Below is a small trained network, with its code and all its weights. Each question gives an input and a class and asks what happens when units are switched off, that is, made to give their printed mean instead of their output.

import numpy as np


def w(rows, s, z=0):
    codes = np.array(rows[::2]) - 128.0
    scale = np.full(codes.shape[1], s)
    scale[-1] = z or s
    return codes * scale


def norm(h):
    return h / np.sqrt((h * h).mean(-1, keepdims=True) + 1e-5)


def f(y):
    return y / 2 * (1 + np.tanh(0.7978845608 * (y + 0.044715 * y**3)))


def log_softmax(a):
    a = a - a.max(-1, keepdims=True)
    return a - np.log(np.exp(a).sum(-1, keepdims=True))


def net(x, mask):
    res = np.array(x, float).reshape(1, 7) / 4 @ E
    u = 0
    for l in range(2):
        y = f(norm(res) @ A[l][:, :-1].T + A[l][:, -1])
        res = res + np.where(mask[u : u + 6], y, B[l][:, -1]) @ B[l][:, :-1]
        u += 6
    return log_softmax(norm(res)[-1] @ U[:, :-1].T + U[:, -1])


A, B = {}, {}
E = w([
[63,165,207,127,115,1,62,101,139],'x0',
[123,129,127,128,131,135,126,126,126],'x1',
[130,131,130,127,129,128,131,129,126],'x2',
[130,128,131,125,126,126,133,127,125],'x3',
[137,82,142,205,244,99,208,111,165],'x4',
[117,123,123,135,130,138,119,125,129],'x5',
[228,125,48,146,176,128,87,2,47],'x6',
],0.0074)
A[0] = w([
[75,42,177,140,195,89,231,140,199,92],'0.n0',
[128,99,102,210,253,73,214,139,116,162],'0.n1',
[128,45,120,97,102,242,225,205,190,108],'0.n2',
[153,200,98,219,105,108,150,75,141,19],'0.n3',
[210,159,71,182,133,165,110,63,70,112],'0.n4',
[150,153,132,173,144,99,81,12,50,1],'0.n5',
],0.0067,0.0037)
B[0] = w([
[107,251,138,156,147,165,132,125,98,239],'0.n0',
[151,50,161,138,212,134,118,98,136,253],'0.n1',
[187,100,171,165,125,148,116,140,70,252],'0.n2',
[139,94,126,127,119,171,107,51,129,127],'0.n3',
[99,105,65,76,130,99,135,179,181,223],'0.n4',
[189,121,169,160,95,138,64,89,112,190],'0.n5',
],0.011,0.0066)
A[1] = w([
[149,100,47,135,37,187,145,198,84,32],'1.n0',
[129,114,2,82,170,168,176,134,151,254],'1.n1',
[107,155,172,113,38,155,126,196,93,248],'1.n2',
[165,132,92,36,90,131,78,88,109,168],'1.n3',
[195,130,109,87,77,218,152,169,151,97],'1.n4',
[169,95,105,167,210,218,240,124,140,226],'1.n5',
],0.0089,0.00094)
B[1] = w([
[133,161,156,106,192,118,105,89,121,207],'1.n0',
[69,200,128,45,178,150,179,161,122,187],'1.n1',
[136,50,87,99,134,117,126,79,183,226],'1.n2',
[111,173,143,167,92,149,177,180,90,197],'1.n3',
[188,129,198,176,236,101,51,75,123,196],'1.n4',
[107,110,81,109,4,113,139,165,131,254],'1.n5',
],0.012,0.0084)
U = w([
[199,52,174,155,179,133,77,59,133,229],'0',
[152,85,162,200,101,222,184,202,90,65],'1',
[139,234,121,74,181,176,121,153,92,164],'2',
[123,60,24,96,151,151,205,150,140,159],'3',
[80,86,128,70,47,103,117,105,215,161],'4',
[41,222,159,203,163,115,167,121,181,111],'5',
[138,198,92,153,7,107,84,113,69,2],'6',
],0.017,0.0022)

Each question gives the input, the list of numbers given to net, and the class t.
The units are the neurons (one row each of A and B). Each row of codes is followed by its name. A weight is (code - 128) times the scale printed after its matrix; where a second scale follows, it is the last column's (A, B and U).
mask holds one flag per neuron, layer by layer. A switched-off neuron (its flag False) gives its mean, the last column of its row in B, instead of its output. The means were averaged over made-up inputs and are rounded, as every weight is.
A unit's drop is (log p(t) with every unit on - log p(t) with that unit switched off) / (log p(t) with every unit on - log p(t) with every unit switched off).
The circuit of an input: a set's keep is (log p(t) with only the set's units on - log p(t) with every unit switched off) / (log p(t) with every unit on - log p(t) with every unit switched off). Starting from all 12 units, units are removed one at a time, each time the one whose removal leaves the highest keep (on an exact tie, the one counted first), for as long as the keep stays at least 0.8.
units of the circuit, in order: the units of the circuit, biggest drop first
most important unit: the unit with the biggest drop
top k neurons: the k neurons with the biggest drops, biggest first
top k neurons in layer l: the k neurons of layer l with the biggest drops, biggest first
drop when u is switched off: that unit's drop, to one decimal
input [-1,-7,6,1,5,-7,-1], class 1: top neuron -> 1.n5
input [-3,3,-7,3,1,-7,0], class 1: units of the circuit, in order -> 0.n2, 1.n5
input [-6,-4,-4,0,8,-6,0], class 1: top 2 neurons -> 0.n2, 1.n2
input [2,-3,1,3,7,0,0], class 5: top 3 neurons in layer 0 -> 0.n0, 0.n2, 0.n5
input [-7,4,-8,2,0,6,-1], class 0: top 3 neurons -> 0.n2, 1.n4, 1.n0
input [-1,8,-8,2,7,6,-8], class 1: top 2 neurons -> 0.n2, 1.n5
input [-1,-6,-4,0,3,-7,7], class 3: top 2 neurons in layer 0 -> 0.n4, 0.n2
input [6,5,5,2,0,5,2], class 6: top 2 neurons in layer 0 -> 0.n1, 0.n2
input [-5,7,0,8,0,0,1], class 2: top 2 neurons in layer 0 -> 0.n4, 0.n5
input [-1,-2,-2,-6,1,4,8], class 3: top 2 neurons -> 0.n4, 0.n0
input [3,7,5,5,5,-8,0], class 5: top 2 neurons in layer 0 -> 0.n0, 0.n2
input [8,5,1,8,-8,1,0], class 4: top 3 neurons in layer 0 -> 0.n0, 0.n5, 0.n2
input [6,-2,-6,0,-1,-8,4], class 6: top 2 neurons -> 0.n1, 1.n4
input [-7,4,-8,-7,-1,-2,3], class 2: units of the circuit, in order -> 1.n1
input [2,-5,7,-8,-3,-6,2], class 6: drop when 0.n4 is switched off -> 0.0
input [-8,3,0,0,-1,-1,8], class 2: drop when 1.n2 is switched off -> 0.1
input [-6,-2,3,6,2,-2,5], class 3: drop when 0.n0 is switched off -> 0.1
input [4,-1,2,-4,4,-7,-1], class 5: drop when 0.n0 is switched off -> 1.3
input [0,-5,6,6,5,1,2], class 3: top 2 neurons in layer 0 -> 0.n2, 0.n1
input [0,-3,-2,-5,7,1,0], class 1: most important unit -> 1.n5
